Below is a small trained network, with its code and all its weights. Each question gives an input and a target symbol and asks what happens when units are switched off, that is, made to give their printed mean instead of their output.

import numpy as np


def w(rows, s, z=0):
    codes = np.array(rows[::2]) - 128.0
    scale = np.full(codes.shape[1], s)
    scale[-1] = z or s
    return codes * scale


def norm(h):
    return h / np.sqrt((h * h).mean(-1, keepdims=True) + 1e-5)


def f(y):
    return y / 2 * (1 + np.tanh(0.7978845608 * (y + 0.044715 * y**3)))


def softmax(a):
    e = np.exp(a - a.max(-1, keepdims=True))
    return e / e.sum(-1, keepdims=True)


def log_softmax(a):
    a = a - a.max(-1, keepdims=True)
    return a - np.log(np.exp(a).sum(-1, keepdims=True))


def net(x, mask):
    ids = ['ΓΔΛΞαεημσφ'.index(c) for c in x.split()]
    T = len(ids)
    res = E[ids] + P[:T]
    q, k, v = (norm(res) @ M[0].T for M in (Q, K, V))
    z = softmax(np.where(np.tri(T) > 0, q @ k.T / 3**0.5, -1e9)) @ v
    res = res + np.where(mask[0], z, O[0][:, -1]) @ O[0][:, :-1]
    y = f(norm(res) @ A[0][:, :-1].T + A[0][:, -1])
    res = res + np.where(mask[1:9], y, B[0][:, -1]) @ B[0][:, :-1]
    return log_softmax(norm(res)[-1] @ U[:, :-1].T + U[:, -1])


Q, K, V, O, A, B = {}, {}, {}, {}, {}, {}
E = w([
[151,80,105,95],'Γ',
[146,78,102,62],'Δ',
[107,78,89,97],'Λ',
[173,102,92,195],'Ξ',
[209,250,84,57],'α',
[151,91,98,175],'ε',
[97,204,41,41],'η',
[112,86,98,83],'μ',
[108,62,87,122],'σ',
[166,102,104,123],'φ',
],0.017)
P = w([
[162,125,6,132],'0',
[122,146,134,155],'1',
[181,101,43,194],'2',
[92,133,166,141],'3',
[206,119,112,185],'4',
[90,153,204,141],'5',
[182,244,106,50],'6',
],0.011)
Q[0] = w([
[252,154,51,186],'head 0',
[112,170,214,172],'head 0',
[81,167,34,16],'head 0',
],0.012)
K[0] = w([
[101,2,252,104],'head 0',
[154,117,16,76],'head 0',
[118,190,194,115],'head 0',
],0.015)
V[0] = w([
[248,134,120,203],'head 0',
[137,176,128,23],'head 0',
[171,88,203,138],'head 0',
],0.012)
O[0] = w([
[225,116,221,96,106],'head 0',
[116,157,2,125,50],'head 0',
[226,16,156,118,1],'head 0',
],0.0099,0.0033)
A[0] = w([
[143,25,155,151,150],'neuron 0',
[229,149,117,153,110],'neuron 1',
[67,146,230,139,152],'neuron 2',
[152,208,206,36,255],'neuron 3',
[175,90,67,241,96],'neuron 4',
[89,114,5,119,166],'neuron 5',
[203,119,248,173,64],'neuron 6',
[158,181,138,240,124],'neuron 7',
],0.012,0.0066)
B[0] = w([
[115,161,156,119,176],'neuron 0',
[83,45,107,179,144],'neuron 1',
[221,141,1,182,159],'neuron 2',
[69,45,239,119,186],'neuron 3',
[118,177,108,61,165],'neuron 4',
[145,117,202,123,255],'neuron 5',
[215,211,149,214,167],'neuron 6',
[119,120,188,23,134],'neuron 7',
],0.0095,0.012)
U = w([
[35,173,51,127,138],'Γ',
[196,6,51,11,49],'Δ',
[170,206,118,167,222],'Λ',
[101,62,87,154,126],'Ξ',
[52,141,227,3,4],'α',
[163,134,140,166,153],'ε',
[112,126,1,224,234],'η',
[147,68,127,167,94],'μ',
[136,105,13,78,142],'σ',
[237,234,121,77,203],'φ',
],0.0087,0.0031)

Each question gives the input, a string of symbols that net reads in full, and the target symbol t.
The units are the heads (3 rows each of Q, K, V and O) and the neurons (one row each of A and B). Each row of codes is followed by its name. A weight is (code - 128) times the scale printed after its matrix; where a second scale follows, it is the last column's (O, A, B and U).
mask holds one flag per unit, heads first, then neurons. A switched-off unit (its flag False) gives its mean, the last column of its rows in O or B, instead of its output. The means were averaged over made-up inputs and are rounded, as every weight is.
A unit's drop is (log p(t) with every unit on - log p(t) with that unit switched off) / (log p(t) with every unit on - log p(t) with every unit switched off).
The circuit of an input: a set's keep is (log p(t) with only the set's units on - log p(t) with every unit switched off) / (log p(t) with every unit on - log p(t) with every unit switched off). Starting from all 9 units, units are removed one at a time, each time the one whose removal leaves the highest keep (on an exact tie, the one counted first), for as long as the keep stays at least 0.8.
units of the circuit, in order: the units of the circuit, biggest drop first
unit that matters most: the unit with the biggest drop
k most important neurons: the k neurons with the biggest drops, biggest first
drop of u: that unit's drop, to one decimal
input Λ Γ σ μ σ, target η: units of the circuit, in order -> head 0
input α Γ φ, target Δ: 3 most important neurons -> neuron 1; neuron 4; neuron 2
input Λ Γ Λ, target Δ: 2 most important neurons -> neuron 6; neuron 3
input α Λ ε ε Γ σ Ξ, target α: 3 most important neurons -> neuron 7; neuron 2; neuron 6
input σ σ σ Γ Δ, target Δ: units of the circuit, in order -> head 0; neuron 6
input Λ α σ, target φ: 4 most important neurons -> neuron 3; neuron 4; neuron 5; neuron 6
input Λ Δ Λ Γ Ξ, target Δ: units of the circuit, in order -> head 0; neuron 4; neuron 6
input ε Γ σ σ Λ, target α: units of the circuit, in order -> neuron 4; neuron 2
input Γ Γ φ σ Γ, target α: units of the circuit, in order -> head 0; neuron 4
input σ Λ Δ, target Γ: 2 most important neurons -> neuron 3; neuron 2
input σ σ Δ, target α: units of the circuit, in order -> head 0; neuron 2
input σ σ σ Λ Γ, target Γ: units of the circuit, in order -> head 0; neuron 4
input Ξ σ σ Γ α, target Δ: 2 most important neurons -> neuron 1; neuron 6
input σ μ σ σ Γ Ξ, target φ: unit that matters most -> neuron 7
input σ Δ Γ Γ σ σ, target η: 2 most important neurons -> neuron 2; neuron 5
input η Γ μ ε α Λ ε, target Γ: drop of neuron 0 -> 0.0
input σ Δ σ α η μ, target Γ: drop of head 0 -> 0.9
input η Γ Γ σ Δ Δ, target Γ: drop of head 0 -> 0.8
input Γ σ μ, target α: drop of neuron 7 -> 0.0
input σ σ Δ σ α α, target α: unit that matters most -> neuron 3
